[-1.58  0.69 -0.17  0.25  0.24 -0.26 -1.61 -0.11  0.53 -1.12  0.17  1.25
 -1.05 -3.09  0.88  0.47  0.97 -0.14 -0.38 -0.13] : <87>:W
[-0.75  1.36 -1.06  0.38  0.46 -0.06 -1.44  0.02 -0.02 -1.12 -1.64  1.37
 -0.95 -3.16  1.25  0.38  0.28 -0.37 -0.34 -0.30] : <87>:W
[-0.81  0.33 -1.05  0.62  0.31 -0.41 -1.57 -0.64  0.17 -0.22 -2.99  1.24
 -0.74 -3.63  1.16  0.46 -0.05 -0.14 -0.17  0.07] : <87>:R
[-0.73  0.30 -0.48  0.47  0.34 -0.15 -0.85  0.14  0.06 -0.39 -0.54  1.59
  0.26 -2.01  0.45 -0.35  0.46  0.14 -0.67 -0.08] : <87>:L
[-0.31 -0.11  0.19 -0.06 -0.29 -0.48 -1.74 -0.16 -0.68 -0.87 -1.13  0.71
 -0.58 -3.72  1.17  0.73  0.76 -0.23 -0.07  0.25] : <91>:J
[ 0.24 -0.97  0.14 -0.62 -0.56 -0.44 -6.08  0.47 -0.79 -0.66 -0.99  1.11
 -0.35 -1.90  0.23 -0.27  0.24 -0.33 -0.26  0.47] : <94>:Y
[ 0.29 -0.18  0.41 -0.73 -0.55 -0.40 -0.78  0.66 -1.19 -0.20 -1.79 -0.12
  0.17 -1.22  0.62  0.47 -0.19 -0.31  0.27  0.47] : <94>:Y
[-0.98  0.44 -1.09  0.31  0.70  0.32 -0.82  0.17 -0.02 -0.19 -0.70  0.80
 -0.65 -2.06  0.46  0.38  0.27  0.10  0.30  0.43] : <87>:L
[-0.42  0.10 -0.04 -0.50  0.15 -0.08 -1.41 -0.08 -0.39 -0.83 -1.26  1.10
 -0.30 -2.97  0.98  0.31  0.52 -0.40 -0.12  0.24] : <91>:N
[-0.87  0.11 -0.97  0.50  0.59 -0.56 -1.22 -0.16 -0.46 -0.42 -0.84  0.62
 -0.45 -2.28  1.23  0.78 -0.27 -0.26 -0.28  0.12] : <87>:R
[-0.55  0.64 -1.23  0.86  1.19  0.03 -0.86  0.00  0.40 -0.14 -0.95  0.54
 -0.38 -2.54  0.59  0.31  0.18  0.13 -0.29  0.39] : <87>:L
[ 0.66  0.21  0.37 -0.07 -0.55 -0.23 -1.03  0.10 -1.36  0.40 -0.91  0.76
  0.04 -1.23 -0.10  0.01 -0.25 -0.28  0.16 -0.16] : <94>:Y
[-0.61  0.68 -1.06  0.63  0.34 -0.34 -1.65 -0.31  0.55 -1.14 -1.51  1.19
 -1.01 -4.13  0.71  0.45 -0.32  0.07 -0.54 -0.07] : <87>:L
[-0.79  0.67 -1.28  0.38  0.14 -0.09 -1.54 -0.05  0.10 -1.01 -1.19  0.90
 -0.94 -3.29  1.29  0.08  0.44 -0.52 -0.11  0.29] : <87>:R
[-0.68  0.30 -1.09  0.61  0.49 -0.28 -1.34 -0.26 -0.05 -0.58 -0.87  1.09
 -0.47 -2.81  0.97  0.53  0.23 -0.53 -0.40  0.02] : <87>:R
[-1.11  0.75 -1.12  0.25  0.08  0.00 -1.42 -0.18  0.56 -0.59 -0.91  1.10
 -1.21 -2.61  1.17  0.15  1.00 -0.24 -0.14 -0.44] : <87>:L
[-0.09  0.17 -0.02 -0.12  0.18 -0.22 -1.23 -0.63 -0.82 -0.55 -1.37  0.85
 -0.25 -2.80  1.01  0.84  0.27  0.43 -0.29  1.18] : <91>:J
[ 0.02  0.17 -0.18 -0.80 -0.64 -0.67 -0.84  0.43 -1.64 -0.19 -1.01  0.08
 -0.32 -1.96  0.22  0.09 -0.27 -0.19  0.25  0.44] : <94>:Y
[-1.17  0.13 -0.34 -0.28 -0.07 -0.31 -1.04  0.15 -1.12 -1.05 -0.91  1.21
 -0.68 -3.36  1.03  0.55  0.51 -0.48 -0.43  0.09] : <91>:B
[-0.58  0.90 -1.31  0.67  0.52 -0.56 -1.08  0.14  0.22 -0.10 -1.33  0.46
 -0.45 -1.95  0.85  0.31 -0.24  0.10 -0.02  0.00] : <87>:L
[-0.08  0.10  0.00 -0.04 -0.32 -0.20 -0.89 -0.14 -0.74 -0.33 -0.74  0.70
 -0.54 -2.74  1.22  0.55  0.51 -0.21  0.17 -0.39] : <91>:J
[ 0.21 -0.11 -0.03 -0.55 -0.41 -0.07 -0.98  0.69 -1.39  0.16 -1.09  1.18
 -0.08 -1.81  1.38  0.48  0.43 -0.43  0.71  0.54] : <94>:Z
[ 0.08 -0.17  0.28 -0.59  0.37 -0.27 -0.53  0.38 -1.88  0.13 -1.48  0.67
  0.56 -0.98  0.17 -0.02 -0.40 -0.61  0.46  0.40] : <94>:Z
